Rows lie near named flat spaces through zero. A row that begins with a name and a colon came from that space; any other row is followed by the name of its block's space that it lies nearest.
mekdes: [-15  15  20  -7   2   8   3  14  17  -2 -12 -15  -1  16  -2 -15  11  -5
   2   1  -5  -6  -8  -9  26  -6  -2   3 -13   2   1 -22 -10  10  15 -13
  -7   4  -2   0   6  15 -15  14  -5 -11  -4  18 -12  -1  -6   4   3  16
  -5  -3  -2]
rigazsop: [  8  -9   5  10   8  -4  -9 -18   4 -17 -15  -3   7  12   9  32  13   3
   5  11  -9   0   2  -8  16 -17   0   7  -8   0  -6   6  -7  -1  12   0
  -7   3   6   5   3   3  17   8  -3  -4 -12   4   9  10  -9  -3   3  -8
  -6  12  -4]
nurupkoz: [ -6 -17   3 -12   7  -9  -2   6   2   1   2   5  10  -1  -1   2  26  -6
  15   1 -21  14  -8  -1   2   2   8  -6   1  -2  10   1   2   9   6   7
  13   9   7  -6   0 -13  10  -4   9  -4  22 -11 -16  10 -30  19   7   5
  14  15   9]
[ -4  -9  10  10 -12   8   3   1 -10   1  -9   3  -5 -15   1   4  -4 -14
   8   3 -14 -10 -12 -15   5   2  -7   1   6   3 -17  -1   1   3 -14  -8
  -4  -5  -1  -5  22 -17 -16   1   2   1 -13   5 -18  -2  20 -12  -7  -6
   3  -4  -2] -> mekdes
rigazsop: [ -9  -8  -5   7  -6   4  13 -13  -7   3  17   1  -3  17  23  -9  -1  -1
   4  -4  -6  -9   9  -7   1   3  -9  -4   0  11  -7   7   0  23  10 -19
   3  -4   1  -4  -5  12   9   2  -3   3   9  -5  -4  12 -13  13   9  13
  -7 -12   7]
[ 10   4  -5   5 -11   3  -4 -10   5  -7  -2   2   0  -6   2   2  -2   1
  12   3  -3  -4  13   7   5  -3   7   8   8  -5   3  -9  10 -10   4  11
  -3  11  -7   3  -1  -9  -2  -1   6  -9  -6   4  19  -3  -6 -11 -15  -8
 -14   0  13] -> rigazsop
tugomabas: [ 20 -15 -12  -4  -9  -9  11 -23 -10 -11  -4  -9  -1   5   4 -13   0  -7
 -33   5   8   5  17 -16   9 -18   7  10 -25  -4   0 -10  18  -4 -18  -1
  -1   3   9   2  -4  -1   8 -19 -14 -10  23   6   7   3  -5  16  -5 -23
   4   3  11]
tugomabas: [ -7   6  13 -14  16   6  14   7   1   2  25  10   5  -3  -2  -3   8  13
  17  14  -6  -5   9  14  -1  -8   9  -5   7   5 -20  14  -7  -7   6  30
 -13 -11   8  21 -16  -1   1  16   3  -4   7  22  -8   6   7  -7   9  -1
 -21  -2   4]
[ 14  17   9   1   3  11  10  17   6   8  -2   9  27   0   0  -1   8  -1
  10  -8   4  -1   3 -12  -5   5   1  10   1 -19  -5  -8  -8  -7   6  -5
   3  -2  -1   1  -4   3  -2   6  15  -5  -2  13   2  -7 -11  -9   4   6
  12   9  31] -> tugomabas
kuzadusu: [ -2   5   9   5  20  -8  20  -3   0  -4  -6 -17  16   6   3 -15  -2 -11
   5  13  -9  22 -12  10   4  10  -9   0   7   3  10 -12  -4  -5   4 -14
 -11   8  -7  -8  -1  20  -1  -4 -16  -5 -27  13  -4 -11 -10  -2  -2 -14
  -7   5 -15]
purezpazu: [-11  -5  11  -7  -7  28  -9 -18  10   0 -12  13 -23  -9  -3   1 -31 -21
 -16  26 -15   2  11 -16  -7   9   9   5  -9  -2 -11   3  -2  -7 -24  11
   5   4   8   6  -3  10  -1   7  17  -6  -6 -15  11  -5 -17   8 -14  -2
   7   1 -16]
pedipsuzo: [  8 -13 -10 -12  19   4  -9   4 -24  29   8   6   6  17  -4 -28   9  -2
 -12  -2  -4 -28 -17   6  25  -7  -9   3  15   5  -8  -2 -16  33 -15 -14
  -3  10   3  -5 -15  14   1  11  -8 -17  -2   4 -13   0   4  -5  23 -11
  17   9  -2]
puguvone: [  6   2  12  -2  -1 -10   6  16  10   6  10   6   6  15  -9  11 -16   3
   3  -6   5   2  -5  -2   5  -2  -9   9   6   5   6  -4  -9   9   1  -3
   4  18   6   0  -9 -11   1  10   2   9   1  -2   6  -6  20   0  14   6
 -12   1  11]
[-15  28  -9  -3  -4  21   0  -3  -7 -16   6  12 -16 -15   8  15 -12   8
  36 -20   9 -31  23  -3   1  13  21   7 -17 -10   0 -24   1 -25   9  32
   8  -2   7   7  -5   5  16 -13   3   0   6 -10  16  23  -4   1   0   1
 -12 -23   1] -> kuzadusu
[-10   5   8 -10   8  -7   0   9   4   4  12 -16   8  19 -10   2  -3   2
   7 -17   0  -3  11  11  -4 -19   9  20 -14   4  -9  15 -10  19  -2  21
 -22 -16   0   7  14   0 -17   4   0  -6  12   2 -21  10 -14  -3 -15  12
   4   6  15] -> mekdes
nurupkoz: [  4   8 -13  -6 -15  15   4  -7   2   6  -9 -18  -8  -5  -4   8 -16  22
  -5 -12   7   8   4  -7   9   4  -5  -2  -7  -2   1  -3   2 -14   1   1
  -4  10   3   9  -9   4   7  13 -13  19 -14  -4   7 -10  33  -3  -1  -5
 -12  -6  -7]
[-12   5  -4  -6   7  11   4  -2   0   1  -3   1  -6 -10 -32   7   1  -4
   8   3   8 -12 -12  -5 -14  20  -2 -16   3  19  -9   5 -10  12  -4   7
   4 -14 -10  12   6  -3 -12   1   6  -1 -11 -19  -9  -9  11  -3   4  -8
   9  -7  -9] -> tugomabas
mekdes: [ -7  20   5   5  -4  11  -8  14 -15  11  -8  -4   1  11   4  -3  -8  -1
   6  -2 -10  -3  -8  -8   9  -4  -2   9  -9 -12   8  -2   8   2 -15  12
   5 -14   8  11  14   4  15   8  -7  -2   2   3  -8   0  -3   8  10  21
  11   5  -4]
[-14 -16  15  17  -5  -5  -4  -7  -8  -8   3 -10  14  -3 -13   3  12 -12
 -17  -8  -5  -6   7  -8 -13 -12   1   6 -24  14   7  27  -1   2  -7  -6
   3 -10   9  -8 -13  -5   9   3  -2 -16   3  -4   0  -5   6  -1  -5  -7
 -11   9  -4] -> puguvone
[ 14 -29  -4   5   6  -4 -12   0  -2  -7  14   5  -6   3  -3  12  -7   6
 -16  -5  16  -5   6  10 -16  -1  22   5   8  -4   9  12  23  10  -2  33
   5   7   0   0  -9  -6  -4  -2 -22   4  10 -20   1  17 -18   6 -12 -11
 -16  -3  23] -> mekdes
puguvone: [-10 -13   2   2  -1 -11  16  -5  12   1 -10  -3   0   9  20  -9  16  -6
  -5  -8   5  -8  11  -3  -2  -2   9  -7  -5  -6   7   3 -14 -15   3  -9
   0  -4  -8 -11  11   6   5  20   4   2   3   9  -8  -6   8   3  25   1
  -6 -11  -4]
[ -2  20  -4 -10   6  10   4   4  -3  17 -11 -15   6  -6   6 -10   3   3
   6 -15 -26  -2 -13 -18  12  -7   4  -4  -3   7  -1   7  10   7  -8   1
 -10   6   1  -3   9  -9 -13  -2  13  -5 -14   9 -28 -12  -1   3  -2   2
   6  -7   1] -> mekdes
rekazezo: [  9  -6  14  18   4  17  -4   9 -15   4  15  -2  17   8  -7   9   4  -7
  -1   0  -1  17  -8   0   6  -2  11   4  -3 -11  -2   3  -5  -8  -3  -7
  -4  -2   3   5  -1  -8  -3   0  -4  -1   9  -1  -5  12   1  13  -4  14
   6 -19   1]
[ -4  15   2  15  -2  10  -3 -11  -1 -15   3   0   7  -2 -10  -4 -18   2
  -7  -3   6   3   0   4  10  -6   3   8  -7   6   6 -15  -3  -6  -1  -3
   2   7   0  -4   6   3   5  12   2   5  -5  -7   2  11   8  -1  -7  -7
   8 -13 -22] -> nurupkoz
noternukef: [  3  -7   7 -24 -28   9  29 -10  17  -4   9   2  -6  -1  18  10   8 -12
  -6  -3  -7  -3  -3   2   3   9 -20  -7  -5 -10  11   4  -3  -5  -6 -11
   1  -6 -12   4  24   1   3  -9 -15  -6  13  -2  -8 -12  16  -5 -14   5
  12  11   1]
[  1   0  -1  26 -12  -1 -25   3   5  -8  14 -15  -9  -5   3  -3 -16  11
  -3  11   4  -6   3   8 -19 -20   7   4  -1   1   9 -10  14   1  18   7
   0  16  -4   5 -19  -2  17   8  -2  18  -6  13  11  -3  -7  -2  -3  -6
  -7 -10  19] -> noternukef
febrofu: [-19  -3   2   1  -6  18  10   2  -6  -8 -12  -8   9 -13   2   6   8  16
   2   1 -16  -3  18  -7  28 -11  20  -4   5  -7  -4  14  -3   0  14   4
 -12  -3   8  -2   2   0   0   4   7  -1   6  -5  15  -5 -10  -4   6  22
   5  -5  -9]
[ 12  13   1 -14   3   8  10  17   0  35   8   8   4  14  -4  14  -6   6
   3  22  -3   0   4  -2  -1 -22  14   3  13  -5   9   5   1   5  10  -3
   8   2  -3   9  -3   9  11  16 -32  13  -9  -6  -7 -10   0  -7  -6   1
   8  -6   2] -> puguvone
[ 10  12  22  -6  -8  18  -6 -16  -2 -14  -4   1   6 -13 -16  -3  16  -7
 -15   2  -1   9   5  18 -19 -20   2 -11 -21 -13   4   4  11   3   3  11
   1  -5 -11   2 -17  -8  -7  -7  -8  23  11  -4   8  -1   2 -15 -17   1
  25  12 -13] -> rekazezo
[ -4  -8  -4   2  -3   7   0   3  -9 -11 -15  -9   5   7  -3  12  -1  -7
   1 -11   3   1   1  -2   9  -2  -3   2  -7   6   6   0  -5  -5   1  -4
  10   8   4   6  -8 -14  -1   7  -5  14 -14  14  13  -9   9  -6  12  -4
  -5 -13  -7] -> nurupkoz
[ 10  -4  10  23  16  26 -26   7 -15  27   7  -1  -7  -9  -5   2 -18   0
   3  11  -2  -5  -5   7   8 -11   6   1  10  -2  -5   1   6 -15  -9  11
  29  10 -27  21   7   4  13  -1 -29 -12   9   2  -4  -9  -1   1  -8 -19
  -2  11  -8] -> puguvone
[ -5 -10   3  -6  -3  -2  -1   9   1  12   8   7   4  -6  -4  18   0  -5
   1   2  10  -1   6  11  -7 -12  -8  19  -9 -14  -3   3 -14  14  -7  31
 -10 -13 -20  15  -6  13  10   8   6   5  16  -6  21  -9 -10 -10 -20  -2
  -5   9  17] -> mekdes
[-23   2   9   1 -20 -17  -4   2  23  -8  -5   4  -7  17  11 -10   9  -4
 -23 -14  20   9  -8 -26  -2   0 -18  17 -15   5   2  25  14   9  -4   0
  -9  19  15   2  -2  25 -25 -15  22  12 -13  -8  19   6  13   5  10  13
  -8  10  -3] -> puguvone
